Rows near named flat spaces through zero
z416_z391: [ -9  -4  10 -52  17  35  -1  -8  -1  10  17  29  -6  -2  21   2 -40 -33
   1  24  -5   8  -5 -11  16   0  12   6  14   7  -6]
z643_z772: [ -2  25  29  -1  11 -21  25  32  38  42  -7  27 -11  -7  10 -23  32 -44
   6  34 -25  28   3 -11  27 -16 -22 -14  13  27   4]
z934_z886: [ 57 -44   4 -23 -37 -50  36 -11  18   6  23 -17 -51 -19  26 -28  40   2
   2 -64  22  50 -10 -37 -21  10  -4 -23 -46   6 -34]
z934_z886: [-44  15  14   7  28  48 -22  22  -5  19 -40  10  47  35 -25  20 -32 -25
   2  49 -22 -37  13  16  29   1   0  25  41  -2  15]
z934_z886: [ -9   5  -4 -23  10  16 -15   5   0  -7  14   2  -8 -14  -1  -8 -13   5
  -4  24   3   1   3  11   7 -18   1   6  12  -9   5]
z875_z888: [ -7   1  15  70  -4 -23  -4 -18  -9   1  14 -12  14  28   0  18  -3 -12
   3  -3 -13  -8  -6 -15 -11  -3 -49  31 -20  -2  23]
z643_z772: [-13 -25   6 -43  24  37  -9  -2 -49 -12 -16   4  22  21   8  22 -46  21
  14   8  -2 -10 -12  -6  24  31  -1   0 -15 -20 -34]
z324_z889: [  2  59  41  -4  51 -19  32  19   4  38  11  66   0   2  44  -6  10 -75
  20  57 -47  33   9 -17  20  -8 -61  -5 -10  20  17]
z641_z36: [-27  32  13  49  15  -8  -8 -23  12   2  25  16 -13  -8   2  -5   6 -11
  -4  28 -13   4 -25  -9   6 -27 -33  17  -3  -4  10]
z934_z886: [-18  -8   5  -9  -3  10 -15  24  -5  -2 -22 -16  11   3 -23  -3 -13  24
  -1  44   5 -16   3  13  13 -11   1   9  19 -13  17]
z641_z36: [ 20  13 -14 -37  25  11  -4   6  -9 -11  12   8 -12 -17  10 -12   5  -2
   2  -9   3  15  22  14  -9  -5  -6 -10  -9 -17 -17]
z324_z889: [ -2 -37 -26   9  -7  33 -59  63  26   3 -13 -88  24  24 -75 -16   4  16
 -15 -10   9 -19  74  50   5 -44 -26  37  42 -27   2]
z643_z772: [-43  39  -1  59  25  16 -23 -42  11 -13  17   3  -3  -3 -29   0 -25  21
  -5  45 -12  -5 -35  -5   3 -23 -34   6  -4 -21  -9]
z934_z886: [-44  -6   4   3 -10  33  -9 -24   5   3  -7  21   7   1   1  16 -19  -5
 -12   1   5 -27 -40  -5  25   7  58  10  33  19  -1]
z416_z391: [  2   4 -12  60   6  18 -24 -65 -25 -30 -21 -22  12  32 -36  15 -28  11
  -7  -8  22 -39   4 -12 -67  12 -23  45 -29 -65  11]
z875_z888: [-28 -34  17   7  27  62 -18 -30 -14  18  -3   2  32  59  -3  32 -54 -45
   4 -32 -19 -13 -10 -29  27  28 -15  32  -3  -2 -51]
z416_z391: [-15  15   0 -22  -3  37  12 -33  63  28  -7  33 -30 -19 -12 -25  -1 -42
 -18   1   8   8 -24 -20   1  -5  60 -15  36  18 -26]
z416_z391: [ 15   7  -2 -14  -6 -13  10  23   4   3 -21  -3   2  -6  -6  -9  14   6
   2  14   3   0  19  11  -9   1   6 -13   6  -1  16]
z324_z889: [-26 -10  31  31  13 -14  -7  25 -11  19   9   2  11  18  19   8  20 -18
   8   1 -25   6 -14  -7  48 -11 -44  24  -5  12  -5]
z641_z36: [  9 -24 -21  41 -25 -26 -44  44  21 -13  50 -78  -7  -7 -33 -17  24  26
 -14 -12   6   8  46  38  -3 -65 -54  35  13  -8  33]
z416_z391: [  2  -2  32 -20  23 -14   9   2 -49  -6 -24  19  -1   7  23   1  -7  12
  19  46  -1   1 -15 -20   4  14 -38  14 -37 -38   5]
z875_z888: [-23 -14  -1  26  -9   3 -29  -3 -15 -21 -20 -31   1   1 -31  -3   0  48
  -7  23  20 -27 -15   9  -2 -15  -5  28   1 -39  11]
z324_z889: [-43 -47  22 -47 -16  13 -20  67 -28   8 -29  -9  22   1   9  10   2  26
   1  32   5 -28 -14  24  73  -6  40  22  45  15  20]
z416_z391: [ 38 -23  34  13 -19 -28  19 -15   6  21 -21 -11 -14  30  -2 -14  -1 -48
   3  20  14   3  21 -43 -52   2 -44  46 -26 -33  40]
z875_z888: [ 38 -15 -13 -39 -22 -21   9  26   9  -9 -26 -34 -18 -19 -27 -29  11  42
   0  21  26  11  27   9 -30  -4   4 -23  -7 -25   9]
z643_z772: [-48  -6  29  10   5  -2  -3  -5 -18   2   0  23  -5  -7  22   7   4  17
   3  25  -7  -5 -61 -15  52  -3   5   9   0   6 -10]
z643_z772: [ -9  -4  19   7  -4 -14  14  45  13  33   8   5  25  19  15  15   4 -33
   9   4 -35  11  11   2  43   0 -16  -9  20  54  13]
z416_z391: [ 36 -22  -8   4 -24 -22   7  16   9   9  27 -16   1   8  18   5  20 -34
  -3 -57   0  11  36   4 -16  -1  -3  10   0  27  17]
z875_z888: [ 14 -20  -8 -99  20  29 -16  96 -25  10  -5  -2  29  -2  22   3   1 -19
   8   0  -9  -1  69  54  42  -7  17   1  42  18  11]
z324_z889: [ -5  -4  21  35  10 -13   2   8   0  18   3  -5  11  26   3   6   8 -22
   8  -5 -22   9   1 -14  17  -1 -48  14 -14   5  -8]
z875_z888: [ 12   5  15  -2   3 -34   4  44 -16   8  39   4  10   2  36  10   4 -25
  12  20 -25  16  28  13  17 -19 -46  12  -1  28  46]
z641_z36: [-17  78 -10 -21  78  30 -17  20 -22 -11 -10  46  11 -23   6  -9  12  -5
   9  45 -23  -2  22  40  14 -16 -22 -12   7 -29 -11]
z641_z36: [-37  22  -4  38  16  13 -26 -12 -25 -18   0  14  16  -1   5  18   9   7
  -6  -3  -2 -34 -16  20  11  -8  10  28  11 -10  14]
z641_z36: [-16  45 -21  19  15  -5   8 -30 -16 -26  -9  39  -7 -35  17   5  39  35
  -3 -33   5 -11 -40  14   2  18  48 -35 -10   2 -27]
z416_z391: [ 19  41 -41 -21 -11  -6   3  15  23 -20 -14  -6  -8 -43 -30 -21  14  40
 -10  24  18  -6  28  42 -35 -13  44 -43  25  -2  26]
z416_z391: [ -9   9 -16   5  15  18 -23  14 -36 -25 -24 -22  38  17 -29  20 -32  41
   6  33  -1 -31  24  29 -10   7 -14   4   2 -28  18]
z641_z36: [ 51  14 -24 -62  -3  -7   9   9  15 -15 -17  -8 -38 -42 -17 -45  18  20
  -6  22  35  16  39  15 -54 -14  17 -22  -4 -41   9]
z934_z886: [ 13 -32  16  -1 -20 -33   5  24  -5   1 -17 -39  -8   6 -19 -15   3  40
   8  32   8  13  -1 -12   1  -6 -38  -1 -22 -21   5]
z934_z886: [ 64 -16   2 -12 -12 -66  27  39 -13  -2  13 -29 -13  -5  17 -15  35  18
  18 -20  -2  42  37  -2 -20   3 -59 -24 -49  -4   3]
z324_z889: [-17 -36   3  61  -8 -15 -27  11 -22  -7  31 -40  21  28   3  25  13  13
   2 -54 -13  -5  -4   5  30  -8 -43  32 -16   9 -12]
z643_z772: [ 30  -7  -6 -22  -4 -10  15   9 -12  -3 -16  -4   5   4   5   1   3   3
   7 -14   6   3  21   1 -20  20   3 -14 -14  -5   0]
z416_z391: [-11  16  -5  -6  -9  -4  -6 -28  30 -11  55   2 -40 -39  -4 -21 -31  18
 -10  56   6  23 -28  -8  -5 -40  -7  -8   7   4  18]
z324_z889: [-15  22  16   2  39   6  -7   1 -59 -14 -15  30  24  13  26  22  -9   0
  15  26 -13 -19  -5   5   9  15 -26  19 -20 -26  11]
z643_z772: [-20  11  -2   6  24  34   0 -74  16  -5  12  29 -36 -15   1 -13  -8  -3
  -8 -29   8  15 -57 -35   1   9  17 -11 -22 -19 -74]
z875_z888: [-50  52  -9   1  34  47  -2 -21  13   6 -14  58  13 -14   4  11  -2 -15
  -6   4 -17 -19 -33  13  33  11  58 -26  36  25 -29]
z641_z36: [ 28  14  23 -23  11 -12  32   3  13  29 -10  31  -9   7  21 -11   5 -57
   9  17 -11  21  18 -24 -16   9 -18  -3  -9   6  10]
z324_z889: [  5  -3  -2 -47   2  31  -1  64  35  32 -58 -21  28  17 -50 -16 -11 -14
   0  46  -6  -9  57  26   9  -4  15 -15  51   4  10]
z643_z772: [-20 -19  27 -13 -16 -17   6  38 -10  18  -9  15   6  -2  31   6  25 -13
   2   9  -5  -9 -16   3  44  -3  22  16  23  30  27]
z324_z889: [  2  20 -10 -23  -8 -12  12 -10  13  -7  40  31 -28 -43  33  -8  11  -3
  -6  -3   3  17 -19   5   4 -12  35 -22  10  30  10]
z641_z36: [-18 -16   5  -4  12  21  -4  10 -25   6  -4   7  34  28  14  31 -19  -9
   9 -25 -19 -11  -4   2  35  26   6  -1   3  22 -22]
z641_z36: [ 18 -26   1   0 -19  -9  -1 -48  17  -9  52 -13 -47 -14   9 -18 -15  -6
  -9 -17  20  28 -21 -34 -26 -19 -18  18 -26 -14 -10]
z934_z886: [-23  -4   0 -37   8  38 -19   6   6   3  -1   9  -4 -10  -4  -7 -18  -8
  -9  24   8 -11  -3  10  19 -15  30  14  33  -4   0]
z643_z772: [ 30 -29  -7 -54  15  28  14   6  -9  11  -1  -3  14  25   9  11 -30 -19
  13 -45 -10  22  24 -12   5  38  -2 -27 -18  10 -56]
z875_z888: [  8  27 -18 -61   0   8  12  11  15  -8   0  21 -18 -43   0 -19  -9  21
  -3  41  10  11   2  18  -4  -6  45 -44  22  10   8]
z875_z888: [  9  12 -12   2 -12   1   7 -30  11 -12  -4  -6  -7  -6 -24  -4 -31  19
  -4  33  12  -3  -3  -8 -38   3   7 -14  -4 -12  16]
z324_z889: [ -7 -27  47  -3  -6 -17  27  -9 -28  18 -31  20   7  30  25  15 -15 -13
  16  27  -6  -2 -36 -46  15  33 -15  13 -26  -2   4]
z324_z889: [  0   2  11 -30   5  -6  -7 -27 -33 -25  24  26 -34 -29  36  -9  -7   4
  -2  33  23  -1 -24 -10 -16 -16   1  32 -16 -34  29]
z934_z886: [-34 -40  30 -31  -8  20 -10   4   5  14   4  -6 -12   4  -2  -6 -37   6
  -1  49   3   5 -37 -23  44 -14   0  18  15   0  -8]
z934_z886: [-16 -51  39 -10 -21 -21  21 -39 -44  -5   9  22 -19   5  53  19 -13  16
  10 -13  11   6 -79 -54  28  32  11  12 -41   4 -20]
z641_z36: [-41 -11  11  81 -30 -24   9 -18  -1   7   1   3  25  21  10  37  18  11
  -1 -45 -17 -20 -56 -14  37  22  23  -4   2  51  -5]
z875_z888: [  2  39 -22  41  -5  -5  -1 -11   5 -10 -11   7  20   0 -12  13  11  -5
  -8  -8   0 -28  20  23 -35   3  22  -1  16   7  38]
z934_z886: [ 26 -43  15 -24 -10  15   4  -5  44  28 -50 -36 -34  14 -48 -48  15 -14
  -8  -4  29  17  13 -35 -24  -4 -11  15 -10 -50 -45]
z643_z772: [ 23 -15   7 -70  14  21  19  -7 -26   2 -39  30  -9  -2  24  -6   3 -13
   7 -20  19   1  -1 -15  -9  38  37  -9 -16 -23 -33]
z643_z772: [ -2  -1 -24  17 -14  18 -25  -9   0 -16   9 -18  14   5 -16  13 -12  -3
 -14 -17  13 -30  24  24 -27 -10  23  27  24  -4  33]
z416_z391: [-51   7  30  36  25 -10 -11  -3 -38 -13 -23  -1   8   5 -11   5  -9  65
  15  66 -13  -6 -60 -14  45   0 -49  -1 -30 -33 -22]
z875_z888: [  8 -35  -1 -63 -10  10 -16  10 -22 -15  52  -6 -16 -16  30   2 -39   1
  -2  16  13  10   7   6   8 -20   3  23   7   2  24]
[ -8 -13  11 -41   0   9   1  40  10  20  20   3   7   0  12   2 -22 -16
   5  29 -18  16  10   6  40 -12  -2  -8  26  35   8] -> z416_z391
[  0  -3   8  20  -1  -6   0   7   0   5 -27 -17  12  18 -23  -1   0  10
   4  17  -2  -7   6  -4  -5   4 -22   4  -7 -15   3] -> z934_z886
[  3 -26   9 -42  -5   2  -5  24 -15   0 -11  -3  -8  -7  11  -9   7   5
   0   7  15  -3   4   5  12  -4  13  15   6 -12   6] -> z643_z772
[-32  -9   1  47 -23 -11 -15 -67   2 -29  16  -3 -46 -31  -4 -14  19  46
 -18 -12  34 -10 -77 -24  -8 -17  23  21 -18 -30 -15] -> z875_z888
[-16 -15  -2  26  -5  -7 -10   0  22   2  42 -32  -8  -1 -17  -3 -15  29
   1   1 -16  29 -21  -8  31 -20 -39 -18  -9  17 -33] -> z641_z36
[-19  -6  11  26 -23 -22  11   5 -18   2  -5  17  19   6  28  28  17  -1
   1 -19  -6 -21 -25   1  21  17  32   4  10  37  27] -> z643_z772
[ 43   1 -28  12   1 -14  16 -39  -3 -23  14 -25 -10   2 -16  -1 -15  38
   9 -41   4  28   4 -16 -44  27 -29 -45 -56 -18 -48] -> z643_z772
[-32 -43  14 -16 -13   0 -28  27 -36 -15  10 -22   3  -3   9   9 -11  43
   1  25   9 -14 -24  10  44 -17  -2  29   8  -8  14] -> z643_z772
[-12  10   8   4   5  -6   4 -12 -29 -13 -24  18   4  -3   9   8   2  21
   4  20   7 -18 -23  -3  -3  14  12   3 -10 -17  10] -> z643_z772
[ -5  14   8 -30  25  -6   1   4 -43 -20  -1  21  -4 -17  23   1  -9  33
  13  39  -1   4 -17   3  12   5 -14  -9 -22 -23  -1] -> z416_z391
[ 35  22 -29 -49 -16  -2  10   2   6 -17  28   9  -5 -27   9   0 -32  -4
  -4  27  11   2  38  23 -45  -6  33 -21  20  17  56] -> z875_z888
[  3  56   1  83   1 -30  26 -31  22   9 -12  15  17  17 -17  12   5 -16
   4  16 -24  -5  -2 -13 -37  12 -27 -19 -13  15  26] -> z875_z888
[ 29 -29  -5 -25 -24  -1   1  22  11   7   3 -32   8  16 -15  -1 -25 -11
  -1   7   6   3  41   3 -22  -3  -7   7  11   5  27] -> z324_z889
[-17   8  13  21  -8 -12  16 -66  19  -5  29  22 -45 -25  10 -14 -10  16
  -5  15   7  24 -73 -45  -1  -4   2 -15 -26  -1 -26] -> z875_z888
[ -7 -17  15 -26  -1   4   5  32 -32   6 -27   5  33  22  11  23 -19   2
  12  22  -9 -17   6   5  23  22   7   2   9  11  18] -> z324_z889
[ 34   7  -7   7   3 -15  16   8  -1   6 -18   1   7  10   5  -1  31 -20
   5 -42  -2   4  31   3 -25  19  -6  -9 -16  -1  -7] -> z934_z886
[  7  34  -9  53 -21 -34  11 -20  34   0   6   6 -21 -22  -6 -15  42  -8
 -13  -9   8  -2  -4   1 -34 -18  11  -1   5   8  31] -> z643_z772
[ -9  24 -20  -9   0  15  -8   2  17 -10  -8  -5   0 -19 -30  -9 -16  27
  -7  38   6  -9   5  21  -9 -12  22 -21  24  -4  11] -> z416_z391
[  9  56 -11  -7  35   6 -10 -23 -21 -24  -2  47 -22 -35  25 -16  35 -24
  -8   6  18 -17  14  20 -43 -17  13  29  -3 -45  29] -> z641_z36
[ 17   1   5  11   7 -19  14  -1   0  11  31  15  -5   3  36   6  24 -36
   6 -49 -17  23   5  -9   7   5 -19  -2 -18  25 -14] -> z641_z36
[  1  10  -9   3 -16  -6   7 -42  12 -16  17   8 -28 -26  -1  -9 -11  19
  -9  12  18   4 -29 -13 -25  -5  22 -11  -6  -5   6] -> z875_z888
[  7   7 -23  53 -17 -22   4  19  13   0 -43 -24  20   6 -28   2  65  24
  -5 -66   3 -18  15  25  -7  16  24 -22   3   9 -17] -> z416_z391
[-17   2 -21  31 -35 -10  -7 -36  32 -19  30 -17 -28 -32 -20  -9  -3  44
 -18   0  19   1 -40  -1  -9 -20  32 -16  10  12   4] -> z934_z886
[ -2 -51  22 -41 -13  -5  -2  66  16  34  28 -20   2   8  19  -4   4 -24
   6  -9 -19  30  14   2  66 -19 -17   3  22  46 -11] -> z643_z772
[ -8 -22  17 -25   0  -2   1  -5 -45 -13 -15  14  -1   0  27  10  -5  18
   7   8  13 -13 -27 -11  12  18  13  16 -16 -18   2] -> z934_z886
[ 33 -20  13 -15  -5 -19  31   0  20  22  -8  -6 -19   7   3 -18  15 -13
   9 -26  -3  38   0 -33  -3  17 -21 -26 -31   3 -42] -> z875_z888
[-20  26  15 -35  14  14   9 -21  16   3  -9  33 -31 -31  -5 -26 -22  11
  -2  79   7  11 -38 -18   6 -13  13 -16   7 -18  -3] -> z416_z391
[ 12  33 -41  18 -13 -21  -6  -1  -3 -35  12  -7  -2 -35  -7   0  25  42
  -9 -15  14 -13  14  40 -32 -10  29 -21   7   2  29] -> z934_z886
